(in the rows, 128 means zero)
Each row of numbers stands for one node and depends on some of the facts below. Use the named rows to name the rest.

Named rows:
pidrek: [103 159 199 168 178 181 119 172 120 102 106  91 172  75 128 173  91  94
  97 139 112 163 111 117 208 107 146]
brikebror: [160 134 102 105 112  82 133 167 123 146 154 145  97 151 126 114 123 145
 151 120 141  81 156 136 119  77 171]
dridra: [161 128  99  70 111 100 137 174 180 127 147 102  97 150 142 120 106  88
 177 146 132  84  88 135 124 103 169]
zeplus: [129 106 120 132 123 109 164  72 151 140 111 123 147 139 120  88 150 148
  91 115 115 184 140 138  92 175  90]
brestom: [124 134 165 146 143 187 101 132  83 103 126 147 113  99  93 167 127 168
  93 124 100 113 114 110 196 109 108]
viruruk: [129 129 150 156 148 187 128 145  78 120 133 158 110 101  99 159 124 164
  91 125 100 100 129  95 206 105 137]
godun: [135 111 114 129 143 109 159  64 159 137 106 127 158 145 133  94 157 157
 105 110 145 189 147 128  92 181  87]
duli: [135 144 103 139 106  74 104 156 117 129 159 135  98 156 104 127 108 106
 140 110 156  80 155 158  95  74 164]
stige: [109 128 127 144 173 161 165  77 182 149 112 109 136 151 108 101 106  64
 109 109 155 177 125 177  85 180  98]
stimo: [154 121 108 151  95  75 118 152 100 133 150  90  90 109 102 141 115 141
 161 134 102  82 162 139  76  69 149]
pidrim: [114 101 113 119 113  97 160  76 137 150 102 124 160 130 140  95 173 140
  90 120  88 180 137 133  83 187  87]
kamil: [105 112 124 120 147 151 162  80 179 139 111 107 166 149 149  95 117  63
 123 119 148 186 100 150  90 190 101]
daplom: [110 134 169 133 150 187 111 160  87 100 121 124 134 101 125 167 108  93
 124 148 110 116  79  95 198 153 131]
tabro: [119 129 165 144 123 181  95 127  75  82 135 139 127 110 106 159 122 141
  89 131  96 111  97  83 198 118 122]
sokle: [123 142 100 104 118  93 110 173 157 134 156 119 120 154 157 138 102  66
 180 130 166  80 121 149  93  94 168]
grovel: [138 106 111 116 129 122 164  79 143 153  98 118 141 129 125  88 157 148
  89 113  92 176 147 135 103 183 101]
pesketru: [116 140 165 157 146 183 102 126  77 104 127 150 119 101  95 165 128 166
  94 121 108 106 124 109 193 109 114]

Some facts about the nodes:
trisul(potes, fotiba); trisul(potes, brebran); trisul(potes, trokeflik); trisul(dridra, plinis); trisul(dridra, skenir); trisul(gevin, skudrim); trisul(gevin, kiduli); trisul(gevin, stimo)
trisul(gevin, groskol); trisul(flidrus, gotrar); trisul(flidrus, vuro); trisul(bomuk, viruruk); trisul(bomuk, lukladror); trisul(bomuk, brikebror); trisul(staflos, trobi); trisul(staflos, lesir)
trisul(staflos, fistam); trisul(beplon, fistam); trisul(lesen, trigul); trisul(lesen, tredruski); trisul(lesen, plesok); trisul(lesen, borin); trisul(vivitem, nobon); trisul(vivitem, storum)
trisul(vivitem, festigrin); trisul(vivitem, klatam); trisul(skino, brostek); trisul(skino, dobun); trisul(pegi, klati); trisul(pegi, vuklem); trisul(pegi, maflo); trisul(pegi, bistestar)
trisul(pegi, klugon); trisul(pegi, flubi); trisul(pegi, brabil); trisul(vabavi, saskikin); trisul(fubar, skefa); trisul(budromi, plager); trisul(plerak, fafle); trisul(plerak, brestom)
trisul(plerak, lukladror); trisul(plerak, sugra); trisul(plerak, dresten); trisul(plerak, manuk); trisul(plerak, leflel); trisul(plerak, pesketru); trisul(plerak, flubi); trisul(klazes, tabro)
trisul(klazes, brabil); trisul(kamil, borom); trisul(sokle, flape); trisul(sokle, borom); trisul(sokle, gotrar); trisul(sokle, beklo); trisul(sokle, broro); trisul(mapo, flusti)
trisul(mapo, trumatri); trisul(mapo, vadram); trisul(mapo, rusko); trisul(mapo, linidru); trisul(tiflaplak, lepur); trisul(tiflaplak, platipu); trisul(tiflaplak, stemu); trisul(plurir, maralok)
trisul(plurir, dregrur); trisul(plurir, bistestar); trisul(plurir, klubron); trisul(plurir, duli); trisul(skostal, tifur); trisul(skostal, skefa); trisul(grakam, regrik); trisul(grakam, flakluko)
trisul(grakam, pustomi); trisul(dules, flusti); trisul(dules, keplir); trisul(dules, mifler); trisul(dules, manuk); trisul(dules, plager); trisul(dules, grimetres); trisul(pabe, sugra)
trisul(pabe, klenim); trisul(pabe, pufor); trisul(rarume, borom); trisul(rarume, zozis); trisul(nitus, liklil); trisul(nitus, gigok); trisul(nitus, dobun); trisul(nitus, filek)
trisul(nitus, klatam); trisul(zores, borom); trisul(zores, neplik); trisul(zores, sotrese); trisul(daplom, setron); trisul(daplom, tabro); trisul(daplom, fluvodrus); trisul(daplom, zozis)
trisul(daplom, noklon); trisul(daplom, dupi); trisul(daplom, kulom); trisul(daplom, bridras); trisul(trefum, skudrim); trisul(trefum, vuklem); trisul(trefum, flaplar); trisul(flutem, dedris)
trisul(flutem, giklu); trisul(flutem, puflin); trisul(brarestam, tredruski); trisul(brarestam, zuku); trisul(drekuva, grobokam); trisul(drekuva, tridedrak); trisul(drekuva, zogro); trisul(drekuva, linidru)
trisul(fibo, lepur); trisul(fibo, maplo); trisul(tabas, tifur); trisul(tabas, neplik); trisul(treson, flakluko); trisul(treson, grovel); trisul(treson, brebran); trisul(kunul, stibul)
trisul(kunul, tridedrak); trisul(kunul, grivel); trisul(kunul, godrim); trisul(graplis, dresten); trisul(graplis, ramedrem); trisul(tuvaban, lubobrun); trisul(tuvaban, setron); trisul(tuvaban, pidrim)
trisul(tuvaban, grimetres); trisul(lutok, godun); trisul(lutok, dresten); trisul(lutok, grivel); trisul(dredran, grobokam); trisul(dredran, skenir); trisul(dredran, lesir); trisul(dredran, fistam)
trisul(dridrom, ziklenar); trisul(plufu, brizazun); trisul(plufu, grivel); trisul(gragiko, fafle); trisul(gragiko, grivel); trisul(briflol, skudrim); trisul(briflol, dregrur); trisul(skigos, nebu)
trisul(skigos, trokeflik); trisul(tudrenan, skeze); trisul(tudrenan, viruruk); trisul(tudrenan, trobi); trisul(tudrenan, stefol); trisul(tudrenan, niklo); trisul(tudrenan, grovel); trisul(tudrenan, bruki)
trisul(tudrenan, fleske); trisul(dakas, lukladror); trisul(dakas, fupe); trisul(latru, dukem); trisul(latru, kufir); trisul(stubi, fafle); trisul(zusku, mozozos); trisul(zusku, kulom)
trisul(zomige, maralok); trisul(kluflum, stibul); trisul(kluflum, bebik); trisul(kluflum, dukem); trisul(kluflum, ziklenar); trisul(kluflum, giklu); trisul(kluflum, dogro); trisul(stotum, setron)
trisul(stotum, regrik); trisul(stotum, bebik); trisul(stotum, niklo); trisul(stotum, manuk); trisul(stotum, klatam); trisul(stotum, brevon); trisul(drulur, dedris); trisul(bokles, klero)
trisul(bokles, puflin); trisul(gabiplar, tufe); trisul(gabiplar, tabro); trisul(gabiplar, skefa); trisul(bizar, gigok); trisul(bizar, tranon); trisul(bizar, leflel); trisul(tefal, tifur)
trisul(tefal, skenir); trisul(tefal, nestina); trisul(tefal, kulom); trisul(noge, grala); trisul(noge, vadram); trisul(noge, brevon); trisul(noge, broro); trisul(pefe, maflo)
trisul(pefe, borom); trisul(pefe, vido); trisul(pefe, vuro); trisul(pefe, saskikin); trisul(skevon, vastor); trisul(skevon, flakluko); trisul(skevon, stemu); trisul(skevon, ramedrem)
trisul(vuklin, godun); trisul(vuklin, tranon); trisul(vuklin, voflu); trisul(vuklin, plesok); trisul(vuklin, braku); trisul(vuklin, plidrir); trisul(bropir, grobokam); trisul(bropir, brestom)
trisul(pidrek, platipu); trisul(suflam, zeplus); trisul(pobegren, skudrim); trisul(pobegren, brutidek); trisul(pobegren, zuku); trisul(drasak, brestom); trisul(drasak, zeflopo); trisul(stira, setron)
trisul(stira, lidem); trisul(stira, tranon); trisul(stira, trokeflik); trisul(givak, vido); trisul(givak, voflu); trisul(vostir, maflo); trisul(vostir, vadram); trisul(vostir, nezel)
trisul(nafan, gotrar); trisul(nafan, dregrur); trisul(nafan, sugra); trisul(grobal, zogro); trisul(grobal, staklar); trisul(dabrom, viruruk); trisul(dabrom, sesto); trisul(dabrom, puflin)
trisul(stige, zile); trisul(stige, sugra); trisul(stige, klubron); trisul(stige, zevu); trisul(stige, litrim); gristuk(potes, a); gristuk(dridra, a); gristuk(tufe, a)
gristuk(beklo, c); gristuk(groskol, c); gristuk(godun, c); gristuk(gevin, a); gristuk(flidrus, b); gristuk(giklu, a); gristuk(bomuk, b); gristuk(brikebror, a)
gristuk(sugra, c); gristuk(staflos, b); gristuk(rusko, c); gristuk(stimo, a); gristuk(beplon, a); gristuk(zeflopo, b); gristuk(lesen, a); gristuk(vivitem, c)
gristuk(fefar, c); gristuk(noklon, c); gristuk(dogro, a); gristuk(grobokam, c); gristuk(pidrim, c); gristuk(klenim, a); gristuk(skino, a); gristuk(skudrim, c)
gristuk(brabil, a); gristuk(flaplar, b); gristuk(brostek, b); gristuk(regrik, a); gristuk(klubron, c); gristuk(mifler, a); gristuk(zevu, b); gristuk(pegi, a)
gristuk(vabavi, c); gristuk(fubar, c); gristuk(budromi, b); gristuk(brutidek, a); gristuk(klatam, b); gristuk(plerak, c); gristuk(brestom, b); gristuk(kufir, a)
gristuk(klazes, c); gristuk(tifur, b); gristuk(maralok, a); gristuk(kamil, c); gristuk(sokle, a); gristuk(mapo, b); gristuk(tiflaplak, b); gristuk(skefa, a)
gristuk(plurir, c); gristuk(brevon, c); gristuk(pufor, a); gristuk(lukladror, b); gristuk(skostal, a); gristuk(flakluko, c); gristuk(grakam, b); gristuk(borom, a)
gristuk(puflin, c); gristuk(keplir, c); gristuk(nestina, a); gristuk(dules, c); gristuk(skeze, b); gristuk(festigrin, b); gristuk(dukem, b); gristuk(pabe, a)
gristuk(dregrur, b); gristuk(flusti, a); gristuk(niklo, a); gristuk(zile, b); gristuk(brizazun, c); gristuk(zuku, a); gristuk(lepur, c); gristuk(rarume, c)
gristuk(nitus, c); gristuk(trobi, c); gristuk(nebu, a); gristuk(gigok, c); gristuk(litrim, b); gristuk(zores, b); gristuk(klero, a); gristuk(trigul, c)
gristuk(vastor, b); gristuk(daplom, b); gristuk(trefum, a); gristuk(flutem, a); gristuk(zogro, c); gristuk(klugon, c); gristuk(grala, b); gristuk(fupe, b)
gristuk(brarestam, c); gristuk(drekuva, b); gristuk(fibo, b); gristuk(vuro, a); gristuk(sotrese, b); gristuk(tabas, a); gristuk(plager, a); gristuk(bistestar, a)
gristuk(treson, b); gristuk(kunul, b); gristuk(graplis, a); gristuk(tuvaban, c); gristuk(lutok, c); gristuk(platipu, b); gristuk(bridras, b); gristuk(storum, c)
gristuk(ziklenar, c); gristuk(dredran, b); gristuk(dupi, c); gristuk(mozozos, c); gristuk(lidem, b); gristuk(trumatri, c); gristuk(stemu, b); gristuk(trokeflik, a)
gristuk(dridrom, c); gristuk(saskikin, c); gristuk(plufu, b); gristuk(gragiko, a); gristuk(grivel, a); gristuk(plinis, a); gristuk(briflol, c); gristuk(gotrar, c)
gristuk(skigos, b); gristuk(flape, a); gristuk(tudrenan, a); gristuk(flubi, b); gristuk(lesir, c); gristuk(grovel, c); gristuk(pustomi, c); gristuk(dakas, b)
gristuk(latru, b); gristuk(skenir, a); gristuk(stubi, a); gristuk(fluvodrus, a); gristuk(linidru, a); gristuk(nezel, a); gristuk(zusku, b); gristuk(braku, b)
gristuk(filek, a); gristuk(zomige, a); gristuk(kluflum, a); gristuk(stotum, b); gristuk(plesok, a); gristuk(grimetres, c); gristuk(vadram, b); gristuk(drulur, a)
gristuk(bokles, c); gristuk(gabiplar, b); gristuk(tridedrak, a); gristuk(stibul, a); gristuk(kulom, a); gristuk(broro, b); gristuk(dedris, c); gristuk(liklil, b)
gristuk(bizar, a); gristuk(vido, a); gristuk(tabro, b); gristuk(tefal, c); gristuk(kiduli, a); gristuk(fistam, c); gristuk(viruruk, b); gristuk(fleske, b)
gristuk(vuklem, b); gristuk(voflu, b); gristuk(noge, c); gristuk(zozis, a); gristuk(pefe, b); gristuk(nobon, c); gristuk(skevon, c); gristuk(maflo, b)
gristuk(vuklin, b); gristuk(duli, a); gristuk(tranon, b); gristuk(bropir, a); gristuk(maplo, b); gristuk(dresten, a); gristuk(zeplus, c); gristuk(leflel, a)
gristuk(pidrek, b); gristuk(suflam, c); gristuk(godrim, a); gristuk(ramedrem, b); gristuk(pobegren, c); gristuk(bruki, b); gristuk(drasak, c); gristuk(stefol, b)
gristuk(stira, a); gristuk(dobun, a); gristuk(brebran, c); gristuk(bebik, a); gristuk(staklar, c); gristuk(givak, a); gristuk(tredruski, c); gristuk(pesketru, b)
gristuk(fotiba, b); gristuk(plidrir, a); gristuk(vostir, c); gristuk(nafan, c); gristuk(sesto, c); gristuk(borin, b); gristuk(klati, b); gristuk(grobal, a)
gristuk(setron, c); gristuk(dabrom, a); gristuk(stige, c); gristuk(neplik, c); gristuk(manuk, c); gristuk(fafle, a); gristuk(lubobrun, a)

Which node is each row?
No name comes twice in this set of rows, the named rows included.
[102  95 114 158 108 121 162  71 154 144 138 162 168 136 145  86 153 161
 101 131 131 188 144 135  86 153  93]  ziklenar
[139 147 102 102 129  90 129 175 168 148 140 109 115 132 161 145 103  89
 182 134 165  85 132 154 105  95 168]  graplis
[105 126 174 124 150 190 111 158 126 113 113 127 122  88 112 172 116 148
 143 153 100 137  81 138 187 133 105]  drekuva
[130 118  98 136  98  80 119 166 118 141 166 168 114 149 149 108 122 157
 165 135 157  83 157 119 103  68 173]  giklu
[115 151 190 165 150 171 104 152  82 103 115 122 153  80 108 169 102 156
  84 127  92 132 134  95 211  96 131]  stemu
[ 92 126 165 141 139 186 103 165  95 137 109 122 140  87 135 175 129 120
 136 156  82 111  90 130 168 158 111]  budromi
[118 114 117 120 163 156 163  78 190 149  98 106 159 137 148 105 129 104
 146 122 147 190 118 163  92 189  94]  lutok
[166 143  99 111 144 104 117 147 169 124 150 101 115 150 166 152 111 133
 186 126 192 105 148 110 103 102 164]  lesen
[120 109 125 142 120 111 160  64 143 136 113 120 139 143 107  91 142 129
  89 109 113 180 142 149  86 172  90]  klugon
[124 100 110 147 156 184 167 103 175 164 128 147 142 144 147  83 112  97
 124 124 147 186 132 150 106 175 136]  bokles
[110 121 130 147 156 163 166  78 181 149 111 100 135 141 111 103 108  66
 109 111 144 180 123 176  83 182  95]  plurir
[114 138 168 161 138 183  97 124  78 100 132 147 118 100  92 163 122 161
  91 122 106 107 125 104 192 103 109]  flubi
[125 141 155 154 145 180 100 118  76 103 119 146 133 101 115 168 142 168
 104 126 120 118 127  89 197 132 110]  tranon
[124 153 105 132 126 112 125 171 158 143 156 111  98 153 120 142  95  59
 177 117 177  80 138 175  91  76 167]  zomige
[109 157 199 170 155 155 101 155  88  87 114 109 166  76 111 167  95 153
  85 128  95 151 138  96 207  86 137]  platipu

The same nodes again, as new rows of numbers:
Some nodes and their rows:
plufu: [164 141 145 176 149  94 115 125  72  96 124  77 140  93]
flutem: [ 56 149  92 113 152 119 107 130 129 156 125 146 133 187]
sokle: [ 75 150 103  76 136 102  81 129 144 161 124 165 133 174]
dules: [180 130 137 136 123 176 116 130 191 165 105 138 119  75]
vuklin: [169 141 146 176 146  79  92 111 111 100 127  82 141  96]
dredran: [172 137 149 180 164  95 123 129  67 116 129 106 145 112]
tiflaplak: [150 128 156 187 157  80 111 126  95 118 132  85 134 115]
vostir: [189 127 143 119 121 173 124 132 184 153 107 146 119  99]
zusku: [173 126 153 176 147  86 127 121  86 113 135 117 146 107]
klazes: [188 117 143 127 122 175 130 128 196 149 115 156 120 121]
skudrim: [173 102 145 114 103 179 154 132 175  97 120 135 112 135]
linidru: [ 56 148  93  80 121 123 130 134 101 138 132 150 133 149]
flusti: [ 51 142  94  79 117 119 119 134 109 152 133 146 131 139]
trigul: [173 115 134 140 105 180 145 113 202 105 119 130 116 119]
pidrim: [169 114 136 133 107 181 151 125 186 148 122 142 116  79]
tridedrak: [ 53 148  85  86 125 128 132 131 101 133 130 144 134 158]
vastor: [143 117 155 178 143  88 135 130  77 104 139  76 130 103]

Rows to name:
No name comes twice in this set of rows, the named rows included.
[166 115 158 156 129  89 146 125  68 100 145 112 141  93]  tabro
[ 56 150  99 119 159 113  91 132 145 181 126 150 130 187]  tudrenan
[ 64 132  99  85 123 115 127 125 135 139 138 174 135 187]  tufe
[178 136 153 177 152  80 107 116  96 128 130 121 146  99]  daplom
[186 125 140 126 121 172 123 131 191 162 108 145 118  91]  noge
[ 53 143  98  91 119 112 121 125 134 155 137 152 131 147]  lubobrun
[194 119 141 143 134 179 142 122 191 155 115 173 125 124]  tefal
[168 117 141 154 135 171 129 128 208 159 114 132 111 118]  skevon
[ 62 135 104  66 107 114 128 129 119 136 139 170 132 167]  borom
[ 45 143  91  97 123 123 129 130 114 148 137 140 130 152]  bebik
[ 71 145  97 100 144 119 108 124 133 156 130 169 138 194]  dridra

